Below is a small trained network, with its code and all its weights. Each question gives an input and a class and asks what happens when units are switched off, that is, made to give their printed mean instead of their output.

import numpy as np


def w(rows, s, z=0):
    codes = np.array(rows[::2]) - 128.0
    scale = np.full(codes.shape[1], s)
    scale[-1] = z or s
    return codes * scale


def f(y):
    return y / 2 * (1 + np.tanh(0.7978845608 * (y + 0.044715 * y**3)))


def log_softmax(a):
    a = a - a.max(-1, keepdims=True)
    return a - np.log(np.exp(a).sum(-1, keepdims=True))


def net(x, mask):
    res = np.array(x, float).reshape(1, 8) / 4 @ E
    y = f(res @ A[0][:, :-1].T + A[0][:, -1])
    res = res + np.where(mask, y, B[0][:, -1]) @ B[0][:, :-1]
    return log_softmax(res[-1] @ U[:, :-1].T + U[:, -1])


A, B = {}, {}
E = w([
[183,183,141,2,82],'x0',
[165,75,79,150,27],'x1',
[151,106,107,112,140],'x2',
[114,143,141,138,118],'x3',
[199,196,71,223,156],'x4',
[50,175,7,73,132],'x5',
[184,65,72,84,179],'x6',
[122,134,135,135,119],'x7',
],0.0084)
A[0] = w([
[94,92,136,87,89,55],'n0',
[50,59,126,210,165,66],'n1',
[94,159,189,142,97,225],'n2',
[93,82,155,79,154,92],'n3',
[86,83,156,93,107,55],'n4',
[62,79,154,92,124,86],'n5',
[159,109,74,149,56,232],'n6',
[63,7,75,168,197,81],'n7',
[158,182,99,166,130,21],'n8',
[74,144,61,109,138,87],'n9',
[124,186,180,73,86,142],'n10',
[124,101,130,95,232,202],'n11',
[173,190,109,149,156,96],'n12',
[106,140,110,221,181,201],'n13',
[84,210,166,138,159,196],'n14',
[123,98,105,145,37,166],'n15',
[158,57,218,168,135,145],'n16',
[130,88,165,148,146,53],'n17',
[58,82,158,93,120,106],'n18',
[23,120,48,135,105,126],'n19',
[29,25,199,90,74,42],'n20',
[203,132,128,80,133,252],'n21',
[186,121,186,139,108,48],'n22',
[186,213,108,148,177,95],'n23',
],0.011,0.0034)
B[0] = w([
[166,125,79,161,136,167],'n0',
[126,183,83,27,31,237],'n1',
[112,87,102,74,131,200],'n2',
[195,136,134,211,100,184],'n3',
[209,134,61,164,132,169],'n4',
[207,115,102,166,101,189],'n5',
[140,56,180,132,134,212],'n6',
[79,147,124,87,82,247],'n7',
[209,129,61,218,120,160],'n8',
[160,166,102,114,222,197],'n9',
[114,129,108,92,93,205],'n10',
[91,23,141,139,134,226],'n11',
[185,100,145,178,81,173],'n12',
[104,104,101,141,94,254],'n13',
[76,45,210,164,136,214],'n14',
[45,79,253,131,223,189],'n15',
[94,196,108,81,203,223],'n16',
[119,177,81,110,154,149],'n17',
[200,71,78,209,121,195],'n18',
[109,204,181,135,186,233],'n19',
[171,159,145,198,106,238],'n20',
[37,105,75,22,89,210],'n21',
[147,238,118,126,194,165],'n22',
[183,106,142,146,82,194],'n23',
],0.0077,0.0084)
U = w([
[231,142,94,195,96,52],'0',
[121,123,133,120,125,253],'1',
[121,190,99,76,40,99],'2',
[159,234,117,116,244,71],'3',
[125,80,168,141,163,137],'4',
],0.011,0.0062)

Each question gives the input, the list of numbers given to net, and the class t.
The units are the neurons (one row each of A and B). Each row of codes is followed by its name. A weight is (code - 128) times the scale printed after its matrix; where a second scale follows, it is the last column's (A, B and U).
mask holds one flag per neuron, in row order. A switched-off neuron (its flag False) gives its mean, the last column of its row in B, instead of its output. The means were averaged over made-up inputs and are rounded, as every weight is.
A unit's drop is (log p(t) with every unit on - log p(t) with that unit switched off) / (log p(t) with every unit on - log p(t) with every unit switched off).
The circuit of an input: a set's keep is (log p(t) with only the set's units on - log p(t) with every unit switched off) / (log p(t) with every unit on - log p(t) with every unit switched off). Starting from the 12 units with the biggest drops (on a tie, the unit counted first), units are removed one at a time, each time the one whose removal leaves the highest keep (on an exact tie, the one counted first), for as long as the keep stays at least 0.8.
units of the circuit, in order: the units of the circuit, biggest drop first
most important unit: the unit with the biggest drop
k most important neurons: the k neurons with the biggest drops, biggest first
drop of u: that unit's drop, to one decimal
input [-1,3,0,4,1,-7,-3,8], class 3: units of the circuit, in order : [n16 n22]
input [0,-5,-7,-6,6,-1,-4,6], class 0: 2 most important neurons : [n8 n15]
input [-3,7,6,5,-6,4,-5,6], class 4: units of the circuit, in order : [n15]
input [-7,7,-5,4,0,-1,-3,7], class 2: 3 most important neurons : [n1 n14 n11]
input [7,7,-8,-6,-7,8,-1,-6], class 3: units of the circuit, in order : [n19 n15 n9]
input [6,8,6,-4,-1,-8,-3,6], class 3: units of the circuit, in order : [n22 n16]
input [-1,5,-5,8,-3,7,-4,3], class 3: units of the circuit, in order : [n19 n9]
input [0,-3,4,-3,-3,-5,-3,6], class 3: units of the circuit, in order : [n16 n22]
input [4,7,4,-1,-2,-2,-1,8], class 4: 3 most important neurons : [n15 n1 n6]
input [4,-5,-1,8,5,4,0,1], class 0: 2 most important neurons : [n23 n12]
input [2,5,-5,-2,-3,-3,-1,-2], class 4: 3 most important neurons : [n15 n1 n7]
input [1,-8,-1,-8,-4,4,-4,4], class 4: units of the circuit, in order : [n14 n1]
input [6,8,6,3,6,-4,0,-6], class 4: units of the circuit, in order : [n15 n6]
input [-6,7,-3,6,4,-5,-6,8], class 4: 2 most important neurons : [n15 n6]
input [2,-4,-8,-7,3,2,-3,4], class 4: 2 most important neurons : [n14 n1]
input [5,1,0,5,6,1,-5,0], class 0: 2 most important neurons : [n8 n1]
input [-8,-1,-7,5,-8,3,-3,0], class 0: most important neuron : [n18]
input [-5,7,4,6,5,0,0,-2], class 4: 2 most important neurons : [n15 n6]
input [-1,3,4,-2,7,-8,-1,7], class 3: 2 most important neurons : [n16 n22]
input [-3,1,1,6,-1,-5,-4,-3], class 3: most important neuron : [n16]
input [4,7,5,-5,-4,-7,6,5], class 3: 2 most important neurons : [n22 n16]
input [2,2,-5,-3,6,3,-5,8], class 0: 2 most important neurons : [n8 n21]
input [-8,0,-6,0,1,-2,-6,-5], class 2: drop of n1 : 0.6
input [-7,3,8,-4,-5,-7,-5,-3], class 2: drop of n19 : 0.2
input [-4,-3,0,-2,-7,5,-7,5], class 0: drop of n8 : 0.0
input [-8,-2,-3,-1,3,6,-7,-4], class 2: drop of n15 : 0.1
input [3,0,8,7,-6,-2,6,-1], class 0: most important unit : n3
